Below are the code and all the weights of a small trained network. Each question names an input and a class and asks about switching units off, where a switched-off unit gives its printed mean instead of its output.

import numpy as np


def w(rows, s, z=0):
    codes = np.array(rows[::2]) - 128.0
    scale = np.full(codes.shape[1], s)
    scale[-1] = z or s
    return codes * scale


def norm(h):
    return h / np.sqrt((h * h).mean(-1, keepdims=True) + 1e-5)


def f(y):
    return y / 2 * (1 + np.tanh(0.7978845608 * (y + 0.044715 * y**3)))


def log_softmax(a):
    a = a - a.max(-1, keepdims=True)
    return a - np.log(np.exp(a).sum(-1, keepdims=True))


def net(x, mask):
    res = np.array(x, float).reshape(1, 3) / 4 @ E
    u = 0
    for l in range(3):
        y = f(norm(res) @ A[l][:, :-1].T + A[l][:, -1])
        res = res + np.where(mask[u : u + 10], y, B[l][:, -1]) @ B[l][:, :-1]
        u += 10
    return log_softmax(norm(res)[-1] @ U[:, :-1].T + U[:, -1])


A, B = {}, {}
E = w([
[68,13,155],'x0',
[193,131,240],'x1',
[77,252,183],'x2',
],0.0033)
A[0] = w([
[101,133,156,22],'L0N1',
[158,189,19,67],'L0N2',
[157,117,120,23],'L0N3',
[148,141,205,247],'L0N4',
[180,64,196,114],'L0N5',
[177,33,84,147],'L0N6',
[144,81,188,57],'L0N7',
[78,33,3,139],'L0N8',
[103,85,94,5],'L0N9',
[160,125,134,29],'L0N10',
],0.0065,0.0031)
B[0] = w([
[115,209,132,91],'L0N1',
[211,101,135,177],'L0N2',
[113,172,92,89],'L0N3',
[83,83,17,246],'L0N4',
[252,71,128,175],'L0N5',
[50,63,153,207],'L0N6',
[215,150,121,125],'L0N7',
[2,121,31,254],'L0N8',
[90,212,159,99],'L0N9',
[101,145,196,91],'L0N10',
],0.004,0.0028)
A[1] = w([
[45,235,223,146],'L1N1',
[179,153,106,71],'L1N2',
[106,80,86,191],'L1N3',
[172,155,94,51],'L1N4',
[121,208,128,88],'L1N5',
[105,87,191,12],'L1N6',
[35,226,213,209],'L1N7',
[2,203,141,254],'L1N8',
[180,99,225,216],'L1N9',
[171,102,153,4],'L1N10',
],0.0062,0.0022)
B[1] = w([
[32,55,92,188],'L1N1',
[152,152,195,128],'L1N2',
[69,138,129,195],'L1N3',
[186,162,197,124],'L1N4',
[170,67,150,143],'L1N5',
[166,128,170,108],'L1N6',
[47,3,62,205],'L1N7',
[29,15,41,252],'L1N8',
[162,194,137,169],'L1N9',
[126,138,93,106],'L1N10',
],0.0053,0.0034)
A[2] = w([
[148,91,32,103],'L2N1',
[56,152,79,110],'L2N2',
[217,45,123,90],'L2N3',
[137,160,42,234],'L2N4',
[54,226,180,187],'L2N5',
[18,55,65,108],'L2N6',
[2,134,98,224],'L2N7',
[144,56,195,232],'L2N8',
[165,247,105,253],'L2N9',
[175,149,121,30],'L2N10',
],0.0056,0.0027)
B[2] = w([
[52,136,146,165],'L2N1',
[78,48,189,159],'L2N2',
[61,52,209,146],'L2N3',
[125,148,243,183],'L2N4',
[36,131,80,121],'L2N5',
[96,129,2,255],'L2N6',
[34,65,37,235],'L2N7',
[86,162,154,172],'L2N8',
[24,206,182,159],'L2N9',
[109,160,145,113],'L2N10',
],0.0046,0.0053)
U = w([
[159,192,198,250],'0',
[2,64,39,252],'1',
[135,181,125,4],'2',
[187,41,243,4],'3',
],0.0064,0.0032)

Each question gives the input, the list of numbers given to net, and the class t.
The units are the neurons (one row each of A and B). Each row of codes is followed by its name. A weight is (code - 128) times the scale printed after its matrix; where a second scale follows, it is the last column's (A, B and U).
mask holds one flag per neuron, layer by layer. A switched-off neuron (its flag False) gives its mean, the last column of its row in B, instead of its output. The means were averaged over made-up inputs and are rounded, as every weight is.
A unit's drop is (log p(t) with every unit on - log p(t) with that unit switched off) / (log p(t) with every unit on - log p(t) with every unit switched off).
unit that matters most: the unit with the biggest drop
top k neurons: the k neurons with the biggest drops, biggest first
top k neurons in layer l: the k neurons of layer l with the biggest drops, biggest first
drop when u is switched off: that unit's drop, to one decimal
input [2,5,-7], class 3: top 3 neurons in layer 1 => L1N8, L1N7, L1N1
input [-2,3,1], class 0: unit that matters most => L0N8
input [-1,3,1], class 0: top 2 neurons => L1N8, L0N8
input [-8,0,-7], class 0: top 2 neurons => L1N8, L1N7
input [-6,1,-6], class 0: top 4 neurons in layer 1 => L1N8, L1N7, L1N1, L1N5
input [1,4,-5], class 3: top 2 neurons in layer 2 => L2N7, L2N6
input [3,7,0], class 0: drop when L1N8 is switched off => 0.2
input [-7,-1,-4], class 0: drop when L2N7 is switched off => 0.0
input [-7,3,2], class 0: top 2 neurons in layer 2 => L2N7, L2N6
input [3,5,-5], class 3: drop when L1N8 is switched off => 0.3
input [6,8,-8], class 3: top 2 neurons in layer 1 => L1N8, L1N7
input [-3,8,-6], class 3: drop when L1N1 is switched off => -0.1
